Below is a small trained network, with its code and all its weights. Each question gives an input and a target symbol and asks what happens when units are switched off, that is, made to give their printed mean instead of their output.

import numpy as np


def w(rows, s, z=0):
    codes = np.array(rows[::2]) - 128.0
    scale = np.full(codes.shape[1], s)
    scale[-1] = z or s
    return codes * scale


def norm(h):
    return h / np.sqrt((h * h).mean(-1, keepdims=True) + 1e-5)


def f(y):
    return y / 2 * (1 + np.tanh(0.7978845608 * (y + 0.044715 * y**3)))


def softmax(a):
    e = np.exp(a - a.max(-1, keepdims=True))
    return e / e.sum(-1, keepdims=True)


def log_softmax(a):
    a = a - a.max(-1, keepdims=True)
    return a - np.log(np.exp(a).sum(-1, keepdims=True))


def net(x, mask):
    ids = ['βγεμξψω'.index(c) for c in x.split()]
    T = len(ids)
    res = E[ids] + P[:T]
    u = 0
    for l in range(2):
        q, k, v = (norm(res) @ M[l].T for M in (Q, K, V))
        z = softmax(np.where(np.tri(T) > 0, q @ k.T / 2**0.5, -1e9)) @ v
        res = res + np.where(mask[u], z, O[l][:, -1]) @ O[l][:, :-1]
        u += 1
        y = f(norm(res) @ A[l][:, :-1].T + A[l][:, -1])
        res = res + np.where(mask[u : u + 8], y, B[l][:, -1]) @ B[l][:, :-1]
        u += 8
    return log_softmax(norm(res)[-1] @ U[:, :-1].T + U[:, -1])


Q, K, V, O, A, B = {}, {}, {}, {}, {}, {}
E = w([
[76,106,92,137,165,83,115,49,201,161,224,123],'β',
[160,169,141,141,118,93,181,75,164,39,249,190],'γ',
[176,80,61,118,119,129,94,55,135,106,152,207],'ε',
[79,156,79,140,93,84,146,137,169,44,167,165],'μ',
[138,97,144,90,135,111,132,43,105,139,184,163],'ξ',
[81,147,154,149,119,164,140,132,228,98,158,70],'ψ',
[115,143,90,182,91,112,190,93,155,104,70,73],'ω',
],0.015)
P = w([
[118,141,46,217,236,151,47,123,46,149,145,93],'0',
[140,82,182,114,95,58,183,164,176,148,85,99],'1',
[141,115,92,153,114,119,112,138,48,91,184,102],'2',
[185,174,47,71,141,137,140,94,135,137,115,228],'3',
[149,186,166,119,73,110,7,225,90,198,68,141],'4',
[123,125,86,163,116,105,115,108,38,85,162,117],'5',
[99,219,33,92,131,48,175,98,141,135,105,197],'6',
[92,110,251,80,115,42,112,176,132,143,72,114],'7',
[122,131,87,159,120,112,128,89,39,86,143,105],'8',
],0.012)
Q[0] = w([
[113,26,92,97,172,135,201,140,145,102,136,107],'L0H1',
[152,166,1,173,108,209,145,113,48,135,134,80],'L0H1',
],0.0075)
K[0] = w([
[84,237,73,158,157,211,11,17,36,81,132,110],'L0H1',
[142,95,70,176,192,48,253,43,100,69,113,92],'L0H1',
],0.0055)
V[0] = w([
[180,172,103,95,88,124,152,1,79,176,110,166],'L0H1',
[180,143,219,135,155,135,146,92,151,169,69,40],'L0H1',
],0.0061)
O[0] = w([
[182,87,124,103,132,164,154,245,171,148,189,74,204],'L0H1',
[130,92,135,171,123,73,254,127,134,178,125,200,3],'L0H1',
],0.009,0.0023)
A[0] = w([
[166,134,144,102,113,161,117,214,183,123,131,88,154],'L0N1',
[132,106,112,180,165,254,89,135,112,100,172,108,79],'L0N2',
[135,37,156,192,124,135,166,222,127,154,141,115,2],'L0N3',
[123,127,149,133,109,133,68,147,105,122,144,87,218],'L0N4',
[118,169,159,127,88,82,145,201,177,137,124,164,121],'L0N5',
[149,117,131,107,101,168,107,87,101,112,129,184,49],'L0N6',
[148,172,139,92,134,138,134,167,185,145,69,115,156],'L0N7',
[82,102,76,140,211,124,156,149,90,112,200,170,115],'L0N8',
],0.0092,0.0034)
B[0] = w([
[60,137,85,155,119,175,174,43,75,144,142,158,167],'L0N1',
[72,87,189,218,171,60,149,233,188,169,103,150,235],'L0N2',
[244,140,118,34,164,165,186,78,148,146,99,254,143],'L0N3',
[117,163,130,79,53,134,205,71,121,195,80,84,234],'L0N4',
[184,19,174,68,129,185,142,105,158,222,112,100,252],'L0N5',
[90,106,92,77,98,146,170,156,182,150,140,77,143],'L0N6',
[137,101,149,92,189,113,10,140,50,66,167,164,205],'L0N7',
[134,194,57,79,157,209,99,157,158,90,97,76,242],'L0N8',
],0.0079,0.0037)
Q[1] = w([
[85,1,174,84,149,74,176,23,73,33,93,101],'L1H1',
[76,128,163,36,142,132,62,117,78,184,51,207],'L1H1',
],0.0066)
K[1] = w([
[236,236,168,251,77,189,80,139,26,255,117,212],'L1H1',
[163,108,190,128,109,59,61,24,234,137,201,94],'L1H1',
],0.005)
V[1] = w([
[91,177,141,126,130,115,103,32,253,227,255,140],'L1H1',
[13,107,42,58,156,108,129,110,194,186,104,137],'L1H1',
],0.0045)
O[1] = w([
[253,202,40,254,123,219,192,125,170,41,170,159,82],'L1H1',
[86,186,239,53,170,89,121,202,108,120,184,211,251],'L1H1',
],0.0086,0.0027)
A[1] = w([
[111,130,167,196,163,65,86,136,84,89,143,88,187],'L1N1',
[147,50,88,183,24,150,141,93,122,111,138,58,44],'L1N2',
[162,127,80,143,149,100,68,151,145,68,181,174,174],'L1N3',
[136,163,183,128,36,145,117,145,112,100,171,121,232],'L1N4',
[62,186,93,229,245,215,34,177,71,171,150,107,1],'L1N5',
[100,142,149,116,105,191,140,147,22,194,214,67,3],'L1N6',
[196,181,119,118,239,192,134,120,157,70,182,199,114],'L1N7',
[102,118,133,236,2,149,183,60,155,125,118,137,25],'L1N8',
],0.0091,0.0035)
B[1] = w([
[185,147,123,142,157,196,132,81,115,149,155,159,226],'L1N1',
[243,108,162,87,85,94,125,117,136,144,106,66,190],'L1N2',
[157,119,187,178,109,107,138,175,185,162,115,142,242],'L1N3',
[84,139,95,118,117,76,69,205,80,139,97,140,212],'L1N4',
[144,129,81,99,168,183,95,5,183,214,138,133,225],'L1N5',
[141,13,131,170,180,113,105,106,156,47,120,142,144],'L1N6',
[155,153,141,128,211,180,172,77,110,115,104,69,254],'L1N7',
[130,113,101,197,96,104,199,97,116,79,174,132,192],'L1N8',
],0.012,0.0055)
U = w([
[140,139,65,27,104,229,142,56,171,139,181,162,247],'β',
[151,152,201,170,192,104,133,175,109,124,108,87,5],'γ',
[129,111,221,99,80,56,130,159,253,187,96,157,119],'ε',
[41,192,60,46,65,71,119,127,111,118,100,88,193],'μ',
[116,33,118,119,142,128,71,117,117,49,162,141,92],'ξ',
[48,118,141,189,66,113,181,82,141,100,154,189,176],'ψ',
[198,101,98,114,24,95,120,105,137,126,183,37,37],'ω',
],0.0065,0.0018)

Each question gives the input, a string of symbols that net reads in full, and the target symbol t.
The units are the heads (2 rows each of Q, K, V and O) and the neurons (one row each of A and B). Each row of codes is followed by its name. A weight is (code - 128) times the scale printed after its matrix; where a second scale follows, it is the last column's (O, A, B and U).
mask holds one flag per unit, layer by layer, with each layer's heads first. A switched-off unit (its flag False) gives its mean, the last column of its rows in O or B, instead of its output. The means were averaged over made-up inputs and are rounded, as every weight is.
A unit's drop is (log p(t) with every unit on - log p(t) with that unit switched off) / (log p(t) with every unit on - log p(t) with every unit switched off).
The circuit of an input: a set's keep is (log p(t) with only the set's units on - log p(t) with every unit switched off) / (log p(t) with every unit on - log p(t) with every unit switched off). Starting from the 12 units with the biggest drops (on a tie, the unit counted first), units are removed one at a time, each time the one whose removal leaves the highest keep (on an exact tie, the one counted first), for as long as the keep stays at least 0.8.
units of the circuit, in order: the units of the circuit, biggest drop first
top k neurons: the k neurons with the biggest drops, biggest first
top k neurons in layer l: the k neurons of layer l with the biggest drops, biggest first
input ψ γ μ ψ μ, target ω: top neuron -> (L0N5)
input ω ψ β β ω, target ψ: units of the circuit, in order -> (L0H1; L1N8)
input μ ξ γ ψ ω, target β: units of the circuit, in order -> (L0H1; L0N3; L0N1)
input ψ ω β ψ, target γ: top 2 neurons -> (L1N7; L1N3)
input γ μ ω ω ξ ω β μ, target β: units of the circuit, in order -> (L0H1; L0N3; L0N1)
input μ ω ψ μ, target γ: top 2 neurons in layer 1 -> (L1N7; L1N3)
input ω γ ω μ ω, target ω: units of the circuit, in order -> (L1H1; L1N2; L1N8)
input β ε ω μ ω, target ξ: top 2 neurons -> (L1N6; L0N7)
input γ ε γ ω μ, target ξ: units of the circuit, in order -> (L1N6; L0N1; L0H1)
input ω β ε β γ ω ω, target ε: top 4 neurons -> (L0N4; L0N7; L0N8; L1N7)
input ω γ ω μ γ, target ω: top 2 neurons -> (L0N5; L1N2)
input ξ γ ω ψ β, target ω: top 3 neurons -> (L0N4; L0N2; L0N8)
input ε ψ ω β ξ, target ψ: units of the circuit, in order -> (L0H1; L1H1; L1N8)
input ω ω β ω ξ ω β γ, target β: top 3 neurons -> (L0N3; L0N1; L0N5)
input μ ω μ ξ μ ξ, target ξ: units of the circuit, in order -> (L1N6)
input μ ω ω ω γ μ μ, target ε: top 2 neurons in layer 1 -> (L1N3; L1N1)
input γ μ ω ω, target γ: top 4 neurons -> (L0N7; L0N4; L1N3; L1N7)
input μ ω ψ ψ, target γ: top 3 neurons -> (L1N7; L1N3; L0N8)
input μ ψ ω β ξ ξ γ ε, target β: top 2 neurons -> (L0N1; L0N3)
input γ ω β ω γ μ, target μ: top 2 neurons in layer 0 -> (L0N4; L0N7)
